Here is a tiny trained network, its code and every weight. The questions are about switching its units off for an input and a target symbol, where a switched-off unit gives its printed mean instead of its output.

import numpy as np


def w(rows, s, z=0):
    codes = np.array(rows[::2]) - 128.0
    scale = np.full(codes.shape[1], s)
    scale[-1] = z or s
    return codes * scale


def norm(h):
    return h / np.sqrt((h * h).mean(-1, keepdims=True) + 1e-5)


def f(y):
    return np.maximum(y, 0)


def softmax(a):
    e = np.exp(a - a.max(-1, keepdims=True))
    return e / e.sum(-1, keepdims=True)


def log_softmax(a):
    a = a - a.max(-1, keepdims=True)
    return a - np.log(np.exp(a).sum(-1, keepdims=True))


def net(x, mask):
    ids = ['ΓΞΩαελμστφ'.index(c) for c in x.split()]
    T = len(ids)
    res = E[ids] + P[:T]
    u = 0
    for l in range(2):
        q, k, v = (norm(res) @ M[l].T for M in (Q, K, V))
        z = softmax(np.where(np.tri(T) > 0, q @ k.T / 3**0.5, -1e9)) @ v
        res = res + np.where(mask[u], z, O[l][:, -1]) @ O[l][:, :-1]
        u += 1
        y = f(norm(res) @ A[l][:, :-1].T + A[l][:, -1])
        res = res + np.where(mask[u : u + 16], y, B[l][:, -1]) @ B[l][:, :-1]
        u += 16
    return log_softmax(norm(res)[-1] @ U[:, :-1].T + U[:, -1])


Q, K, V, O, A, B = {}, {}, {}, {}, {}, {}
E = w([
[127,148,125,138,163,143,105,90],'Γ',
[82,158,146,162,139,117,120,120],'Ξ',
[91,133,101,134,136,132,98,135],'Ω',
[112,107,90,158,133,152,98,126],'α',
[97,166,104,146,152,133,124,131],'ε',
[129,2,133,134,92,120,127,124],'λ',
[120,150,112,175,141,142,121,112],'μ',
[163,108,107,105,68,164,132,213],'σ',
[105,125,125,159,129,129,102,112],'τ',
[114,126,89,114,136,128,144,135],'φ',
],0.0098)
P = w([
[187,94,211,91,126,194,165,218],'0',
[96,206,204,96,126,126,165,11],'1',
[37,95,28,193,82,73,170,92],'2',
[180,125,133,112,184,101,97,152],'3',
[113,201,166,107,82,100,154,15],'4',
[58,67,11,191,78,60,188,110],'5',
[97,140,202,144,254,188,148,38],'6',
],0.0055)
Q[0] = w([
[123,115,23,166,81,1,139,130],'0.h0',
[178,159,149,53,31,111,91,120],'0.h0',
[49,151,104,130,46,203,196,27],'0.h0',
],0.0083)
K[0] = w([
[150,69,106,55,65,112,255,117],'0.h0',
[47,157,155,162,78,194,145,54],'0.h0',
[163,180,59,88,62,14,59,23],'0.h0',
],0.0081)
V[0] = w([
[127,2,118,40,136,122,228,107],'0.h0',
[69,206,91,70,231,62,230,122],'0.h0',
[60,99,225,105,106,32,99,60],'0.h0',
],0.0044)
O[0] = w([
[104,134,118,143,117,89,168,2,3],'0.h0',
[188,152,60,140,36,52,78,111,185],'0.h0',
[167,30,124,115,134,52,184,130,159],'0.h0',
],0.0057,0.0026)
A[0] = w([
[55,5,137,135,88,108,129,105,88],'0.n0',
[205,131,154,142,34,168,177,205,60],'0.n1',
[85,120,106,184,103,200,44,111,154],'0.n2',
[176,209,205,205,41,121,182,180,61],'0.n3',
[110,129,22,142,76,73,96,72,124],'0.n4',
[139,132,47,178,103,76,160,140,17],'0.n5',
[86,102,218,151,77,78,130,196,61],'0.n6',
[87,183,110,238,209,118,159,189,160],'0.n7',
[141,136,173,80,74,123,174,216,91],'0.n8',
[53,123,154,102,121,161,143,195,129],'0.n9',
[85,129,254,43,45,28,122,173,100],'0.n10',
[208,95,102,150,191,78,76,166,2],'0.n11',
[118,80,163,114,78,160,199,93,106],'0.n12',
[126,113,106,38,7,135,135,177,117],'0.n13',
[14,192,136,183,179,103,105,110,129],'0.n14',
[65,204,122,101,35,149,234,95,153],'0.n15',
],0.0051,0.0034)
B[0] = w([
[145,181,123,205,154,95,146,147,182],'0.n0',
[137,155,126,196,127,169,80,58,143],'0.n1',
[140,144,111,160,116,92,180,171,207],'0.n2',
[121,121,108,148,46,3,93,156,163],'0.n3',
[140,115,175,115,150,142,158,161,255],'0.n4',
[119,163,150,88,85,196,90,95,179],'0.n5',
[123,166,74,134,106,97,64,149,152],'0.n6',
[142,48,142,125,103,143,79,120,243],'0.n7',
[121,62,99,120,123,129,61,63,144],'0.n8',
[167,136,95,146,148,91,174,123,175],'0.n9',
[20,64,113,58,155,124,123,171,174],'0.n10',
[75,125,97,134,83,80,19,163,140],'0.n11',
[143,166,100,128,117,128,49,87,143],'0.n12',
[164,89,138,116,229,150,172,101,150],'0.n13',
[168,103,80,164,116,123,151,148,228],'0.n14',
[148,72,99,110,128,59,131,167,186],'0.n15',
],0.007,0.0056)
Q[1] = w([
[1,77,129,178,47,173,179,126],'1.h0',
[133,107,134,227,184,179,88,143],'1.h0',
[79,172,66,115,87,72,146,121],'1.h0',
],0.0072)
K[1] = w([
[104,23,27,156,131,171,133,81],'1.h0',
[163,162,63,129,171,190,62,145],'1.h0',
[150,129,103,111,2,110,182,103],'1.h0',
],0.0069)
V[1] = w([
[251,189,229,48,208,125,28,103],'1.h0',
[189,92,103,184,156,159,68,116],'1.h0',
[204,170,80,24,124,173,100,50],'1.h0',
],0.0031)
O[1] = w([
[188,37,35,225,147,113,226,225,28],'1.h0',
[103,156,198,179,114,121,104,211,196],'1.h0',
[69,87,4,159,91,185,121,113,2],'1.h0',
],0.0036,0.0034)
A[1] = w([
[145,186,171,66,102,215,224,168,27],'1.n0',
[182,197,160,146,159,201,101,161,77],'1.n1',
[199,144,171,93,124,198,228,37,61],'1.n2',
[174,82,182,132,201,128,67,97,16],'1.n3',
[173,30,83,78,122,69,47,100,70],'1.n4',
[187,189,132,103,60,141,93,170,136],'1.n5',
[118,158,108,77,123,63,170,195,2],'1.n6',
[139,202,111,80,183,208,78,109,81],'1.n7',
[137,213,139,184,107,112,214,110,85],'1.n8',
[149,92,98,116,121,235,108,97,61],'1.n9',
[232,105,136,182,113,153,116,81,109],'1.n10',
[94,110,172,193,123,156,108,111,225],'1.n11',
[1,217,181,122,200,139,104,110,83],'1.n12',
[49,133,64,130,38,110,136,52,46],'1.n13',
[141,179,118,175,168,191,83,193,154],'1.n14',
[131,129,60,164,114,58,67,110,91],'1.n15',
],0.006,0.0036)
B[1] = w([
[77,106,2,136,104,98,65,120,138],'1.n0',
[160,154,145,151,141,86,140,180,189],'1.n1',
[183,43,28,186,42,161,155,126,134],'1.n2',
[98,120,49,62,34,153,104,153,164],'1.n3',
[102,143,183,194,142,197,85,142,239],'1.n4',
[166,71,138,134,162,125,132,88,186],'1.n5',
[119,232,58,85,161,172,155,93,167],'1.n6',
[149,161,177,120,51,179,123,146,135],'1.n7',
[109,121,180,104,145,172,82,187,165],'1.n8',
[82,168,175,159,167,74,145,72,138],'1.n9',
[79,126,74,99,133,89,159,171,187],'1.n10',
[157,149,126,60,147,151,139,79,253],'1.n11',
[162,131,114,219,4,210,191,118,143],'1.n12',
[48,103,187,84,119,55,104,178,161],'1.n13',
[77,116,161,114,86,104,130,67,245],'1.n14',
[153,176,79,115,150,177,135,106,240],'1.n15',
],0.0073,0.0046)
U = w([
[114,70,125,156,162,200,5,139,112],'Γ',
[49,153,102,68,52,45,113,184,4],'Ξ',
[165,147,224,166,180,120,163,241,90],'Ω',
[125,64,36,203,158,120,167,208,175],'α',
[79,176,162,174,47,210,184,98,93],'ε',
[224,171,126,194,108,52,84,79,66],'λ',
[94,86,161,170,229,92,145,2,147],'μ',
[157,216,67,75,200,168,138,98,197],'σ',
[166,43,163,22,224,169,155,166,189],'τ',
[174,69,69,51,56,150,157,59,162],'φ',
],0.0077,0.0027)

Each question gives the input, a string of symbols that net reads in full, and the target symbol t.
The units are the heads (3 rows each of Q, K, V and O) and the neurons (one row each of A and B). Each row of codes is followed by its name. A weight is (code - 128) times the scale printed after its matrix; where a second scale follows, it is the last column's (O, A, B and U).
mask holds one flag per unit, layer by layer, with each layer's heads first. A switched-off unit (its flag False) gives its mean, the last column of its rows in O or B, instead of its output. The means were averaged over made-up inputs and are rounded, as every weight is.
A unit's drop is (log p(t) with every unit on - log p(t) with that unit switched off) / (log p(t) with every unit on - log p(t) with every unit switched off).
The circuit of an input: a set's keep is (log p(t) with only the set's units on - log p(t) with every unit switched off) / (log p(t) with every unit on - log p(t) with every unit switched off). Starting from the 12 units with the biggest drops (on a tie, the unit counted first), units are removed one at a time, each time the one whose removal leaves the highest keep (on an exact tie, the one counted first), for as long as the keep stays at least 0.8.
units of the circuit, in order: the units of the circuit, biggest drop first
top k neurons: the k neurons with the biggest drops, biggest first
k most important neurons of layer l: the k neurons of layer l with the biggest drops, biggest first
input Ω α τ, target Ω: top 4 neurons	[0.n0, 0.n4, 1.n8, 0.n5]
input τ Ξ Γ τ τ Ξ ε, target τ: units of the circuit, in order	[0.h0, 0.n7, 1.n4]
input Ω Ξ ε φ Ω ε, target Ξ: units of the circuit, in order	[0.h0, 1.n13]
input α Ξ Ξ μ μ τ μ, target Ω: units of the circuit, in order	[0.h0, 1.n1]
input σ μ Γ Γ Ω, target τ: units of the circuit, in order	[0.h0, 0.n13, 0.n4]
input φ μ ε τ, target σ: top 2 neurons	[0.n14, 0.n10]
input α Ξ ε Ω, target ε: units of the circuit, in order	[0.h0, 1.n12]
input τ λ ε, target μ: units of the circuit, in order	[0.h0]
input Ξ Ξ μ μ, target Γ: units of the circuit, in order	[0.n7, 1.n4]
input Ω μ α Ω, target Ξ: 4 most important neurons of layer 0	[0.n7, 0.n14, 0.n4, 0.n0]
input φ σ Ξ, target α: units of the circuit, in order	[0.n14, 1.n14]
input λ Ξ τ τ Ξ Ω Ω, target τ: units of the circuit, in order	[0.h0, 1.n4]
input σ μ μ μ μ Ξ Ξ, target Ω: top 3 neurons	[1.n1, 0.n14, 0.n10]
input ε Ω α ε Ξ Γ, target τ: top 2 neurons	[0.n10, 0.n4]
input Ξ μ Ω, target σ: 2 most important neurons of layer 0	[0.n4, 0.n5]
input Ξ Ξ α τ μ Ξ, target λ: 2 most important neurons of layer 0	[0.n0, 0.n5]
input μ μ μ α Ω μ λ, target ε: 2 most important neurons of layer 1	[1.n12, 1.n3]
input μ Ξ Ω, target σ: top 2 neurons	[0.n4, 0.n0]
input τ α ε Ξ, target τ: top neuron	[0.n7]
input μ λ σ Ξ Ξ Ξ σ, target Γ: top 3 neurons	[0.n8, 1.n4, 0.n1]
input Ξ α ε, target Γ: 2 most important neurons of layer 0	[0.n7, 0.n5]
input μ Ξ μ, target φ: top 4 neurons	[0.n5, 0.n7, 0.n4, 1.n4]
input ε α ε τ Γ, target α: top 2 neurons	[0.n7, 0.n3]
input ε Ξ φ Ξ λ, target μ: 2 most important neurons of layer 0	[0.n0, 0.n7]
